Each row is followed by its tier, which names the range that a hidden value of the row falls in. A new part has a new value, new ranges and new names.
In the rows, 128 means zero.
[117, 125, 136, 139, 123, 132, 163, 123, 73, 159, 162, 207, 117, 135, 147, 130, 119, 131, 153, 112, 155, 158, 131, 112, 152, 126, 137, 110, 96, 108, 135, 144, 124] | Rj
[120, 133, 124, 145, 126, 123, 146, 128, 96, 141, 162, 204, 116, 136, 140, 123, 122, 127, 135, 119, 137, 143, 133, 117, 142, 129, 133, 113, 111, 129, 132, 141, 128] | ZJ
[130, 134, 115, 125, 120, 124, 139, 130, 120, 139, 144, 177, 116, 130, 130, 125, 130, 133, 128, 134, 127, 133, 131, 121, 132, 129, 123, 125, 121, 138, 128, 129, 127] | FM
[117, 128, 134, 144, 130, 129, 153, 123, 85, 157, 171, 201, 113, 137, 148, 127, 117, 128, 150, 134, 146, 149, 130, 110, 145, 128, 141, 105, 91, 109, 135, 146, 124] | Rj
[126, 126, 122, 127, 111, 130, 168, 126, 72, 163, 169, 223, 99, 132, 143, 132, 122, 152, 144, 112, 146, 183, 129, 110, 142, 126, 130, 114, 87, 126, 131, 128, 123] | Rj
[115, 131, 129, 140, 127, 128, 156, 131, 93, 148, 157, 167, 111, 135, 143, 129, 115, 123, 147, 128, 151, 162, 130, 103, 133, 128, 150, 110, 99, 123, 135, 143, 131] | ZJ
[117, 133, 120, 144, 123, 124, 171, 127, 80, 165, 184, 235, 115, 139, 151, 122, 121, 134, 145, 134, 143, 166, 137, 107, 155, 129, 138, 99, 91, 129, 131, 145, 125] | Rj
[126, 136, 119, 140, 131, 127, 136, 130, 128, 138, 156, 168, 124, 133, 136, 121, 128, 128, 128, 140, 128, 140, 133, 118, 133, 130, 132, 122, 116, 139, 130, 135, 126] | ZJ
[124, 132, 117, 139, 127, 123, 144, 130, 123, 133, 142, 166, 117, 134, 133, 122, 127, 118, 128, 131, 126, 131, 133, 119, 133, 129, 130, 109, 124, 134, 129, 135, 127] | ZJ
[113, 128, 130, 138, 126, 125, 151, 125, 95, 140, 163, 161, 116, 136, 139, 125, 117, 120, 139, 121, 150, 153, 130, 112, 145, 128, 141, 110, 108, 118, 136, 145, 128] | ZJ
[128, 127, 121, 123, 115, 126, 138, 127, 101, 154, 162, 187, 101, 132, 143, 128, 127, 147, 139, 125, 135, 169, 130, 116, 134, 127, 129, 117, 114, 126, 128, 137, 121] | Rj
[113, 128, 134, 145, 125, 129, 163, 123, 81, 156, 173, 191, 118, 137, 146, 126, 118, 131, 149, 123, 149, 168, 133, 113, 149, 127, 143, 107, 100, 115, 135, 146, 129] | Rj
[121, 128, 134, 129, 132, 123, 131, 125, 121, 134, 145, 128, 132, 128, 132, 125, 122, 114, 131, 122, 135, 136, 128, 117, 128, 128, 139, 127, 130, 128, 131, 141, 131] | FM
[133, 122, 129, 118, 118, 129, 148, 129, 122, 137, 134, 166, 123, 126, 130, 133, 129, 140, 136, 140, 132, 158, 125, 128, 126, 126, 127, 128, 117, 131, 128, 121, 126] | FM
[125, 134, 120, 142, 123, 127, 157, 126, 105, 150, 171, 209, 100, 137, 141, 117, 128, 139, 134, 140, 134, 147, 132, 114, 135, 129, 127, 107, 103, 122, 129, 140, 121] | Rj
[119, 120, 134, 131, 126, 131, 143, 126, 95, 138, 147, 163, 127, 131, 133, 130, 121, 131, 143, 110, 139, 146, 127, 122, 136, 127, 138, 125, 103, 113, 134, 135, 127] | ZJ
[120, 126, 137, 125, 129, 132, 136, 125, 112, 132, 135, 119, 130, 130, 144, 130, 120, 126, 142, 107, 145, 138, 130, 123, 137, 127, 135, 125, 111, 116, 132, 142, 127] | ZJ
[128, 121, 126, 124, 117, 132, 181, 129, 102, 156, 150, 185, 106, 130, 136, 136, 127, 144, 145, 116, 144, 174, 127, 114, 137, 127, 128, 119, 86, 120, 132, 128, 122] | ZJ
[127, 118, 127, 127, 118, 133, 150, 124, 83, 150, 151, 177, 113, 130, 141, 137, 122, 146, 149, 117, 150, 161, 129, 118, 143, 126, 132, 122, 113, 108, 130, 134, 124] | ZJ
[119, 121, 144, 122, 123, 133, 163, 125, 73, 155, 156, 198, 112, 133, 149, 134, 124, 144, 149, 110, 150, 174, 131, 118, 156, 126, 131, 116, 88, 105, 136, 135, 122] | Rj
[118, 128, 126, 142, 128, 128, 141, 127, 101, 137, 156, 150, 121, 132, 135, 122, 118, 122, 140, 121, 135, 143, 130, 113, 128, 128, 140, 107, 116, 123, 132, 141, 131] | ZJ
[132, 124, 139, 119, 123, 129, 137, 127, 111, 137, 128, 118, 126, 128, 127, 136, 127, 139, 137, 111, 136, 138, 125, 122, 132, 126, 131, 128, 112, 122, 128, 126, 125] | FM
[131, 127, 112, 131, 114, 126, 151, 129, 101, 146, 145, 168, 113, 130, 130, 131, 127, 144, 140, 129, 132, 172, 128, 117, 129, 128, 128, 120, 105, 135, 127, 130, 125] | ZJ
[126, 132, 109, 133, 113, 129, 179, 130, 60, 162, 178, 233, 100, 135, 140, 128, 124, 151, 146, 141, 140, 179, 132, 103, 136, 128, 128, 109, 92, 135, 134, 134, 123] | Rj
[116, 131, 120, 145, 126, 121, 153, 127, 100, 147, 167, 188, 119, 135, 138, 123, 119, 121, 141, 121, 142, 153, 131, 105, 141, 128, 144, 109, 102, 131, 133, 145, 131] | ZJ
[123, 117, 132, 125, 124, 132, 140, 125, 110, 130, 136, 112, 127, 128, 124, 130, 120, 127, 143, 111, 138, 149, 125, 119, 129, 126, 139, 125, 114, 118, 129, 132, 127] | FM
[130, 123, 123, 127, 118, 133, 142, 129, 123, 139, 145, 149, 114, 126, 123, 130, 127, 136, 131, 126, 129, 149, 128, 125, 124, 128, 124, 126, 116, 129, 123, 122, 126] | FM
[117, 128, 142, 144, 131, 127, 146, 126, 94, 142, 144, 176, 119, 134, 150, 126, 120, 128, 140, 123, 150, 139, 133, 118, 155, 127, 134, 111, 103, 111, 135, 139, 129] | ZJ
[124, 127, 107, 139, 114, 129, 178, 131, 76, 161, 168, 238, 96, 136, 150, 123, 124, 144, 136, 133, 136, 184, 132, 107, 141, 129, 129, 109, 95, 132, 131, 136, 119] | Rj
[123, 125, 135, 133, 131, 130, 122, 126, 116, 122, 130, 113, 124, 131, 148, 124, 126, 124, 134, 118, 142, 116, 128, 129, 131, 127, 134, 134, 119, 116, 133, 134, 129] | FM
[135, 124, 117, 120, 114, 126, 152, 128, 106, 142, 132, 144, 115, 124, 126, 133, 125, 142, 139, 121, 131, 173, 126, 113, 117, 127, 133, 137, 106, 138, 130, 122, 128] | FM
[122, 123, 134, 126, 120, 129, 140, 127, 115, 137, 143, 133, 123, 129, 126, 136, 122, 139, 145, 102, 136, 157, 125, 115, 125, 126, 142, 128, 114, 123, 131, 130, 130] | FM
[116, 130, 137, 141, 128, 133, 138, 122, 94, 144, 155, 178, 125, 136, 151, 127, 123, 121, 142, 126, 152, 123, 133, 116, 144, 127, 138, 111, 106, 107, 135, 145, 124] | ZJ
[139, 128, 135, 117, 121, 131, 132, 128, 114, 134, 123, 148, 125, 127, 129, 127, 132, 140, 131, 127, 121, 142, 128, 128, 138, 127, 115, 129, 128, 128, 125, 116, 124] | FM
[121, 120, 139, 121, 120, 130, 173, 124, 80, 153, 159, 255, 106, 133, 143, 133, 121, 143, 149, 111, 153, 161, 129, 115, 149, 125, 134, 116, 84, 104, 136, 131, 122] | Rj
[129, 120, 145, 112, 130, 131, 123, 124, 114, 132, 122, 166, 135, 129, 127, 133, 129, 134, 136, 116, 135, 125, 129, 134, 150, 126, 123, 130, 121, 110, 130, 121, 123] | FM
[126, 134, 109, 144, 128, 124, 130, 132, 140, 137, 140, 144, 126, 129, 131, 122, 126, 123, 129, 140, 125, 128, 130, 131, 123, 130, 135, 125, 136, 150, 127, 135, 130] | FM
[126, 133, 102, 135, 128, 120, 133, 128, 136, 133, 143, 141, 132, 130, 127, 124, 129, 132, 128, 144, 122, 119, 128, 120, 123, 130, 129, 123, 128, 138, 128, 133, 131] | FM
[126, 120, 140, 118, 118, 132, 161, 122, 71, 159, 173, 195, 110, 132, 152, 133, 127, 143, 149, 114, 149, 170, 129, 118, 153, 126, 130, 114, 93, 115, 134, 133, 119] | Rj
[129, 133, 119, 127, 119, 125, 157, 132, 111, 141, 151, 175, 113, 130, 135, 129, 127, 139, 137, 138, 128, 171, 129, 114, 137, 129, 127, 115, 110, 136, 129, 128, 123] | ZJ
[118, 127, 132, 135, 126, 127, 156, 125, 98, 147, 169, 170, 118, 134, 145, 133, 120, 137, 147, 120, 150, 154, 130, 115, 148, 127, 141, 113, 104, 112, 134, 138, 127] | ZJ
[120, 124, 124, 133, 127, 128, 133, 127, 110, 131, 128, 121, 130, 131, 132, 132, 121, 119, 132, 121, 138, 135, 130, 121, 128, 127, 142, 123, 124, 126, 127, 142, 131] | FM
[119, 132, 132, 142, 130, 124, 130, 129, 112, 135, 156, 151, 126, 134, 134, 127, 124, 123, 122, 135, 139, 126, 129, 123, 140, 129, 134, 114, 121, 126, 131, 138, 128] | ZJ
[126, 122, 129, 115, 117, 129, 143, 124, 94, 144, 145, 153, 106, 125, 138, 135, 124, 135, 144, 109, 141, 164, 125, 122, 136, 125, 130, 127, 100, 122, 132, 123, 122] | ZJ
[123, 124, 136, 116, 114, 137, 167, 124, 79, 160, 159, 194, 102, 132, 148, 177, 121, 143, 151, 123, 153, 180, 129, 118, 148, 125, 133, 117, 95, 111, 133, 137, 120] | Rj
[130, 128, 113, 127, 114, 128, 155, 129, 113, 148, 141, 178, 112, 130, 130, 125, 127, 141, 135, 135, 130, 166, 134, 109, 133, 129, 131, 123, 102, 139, 128, 127, 125] | ZJ
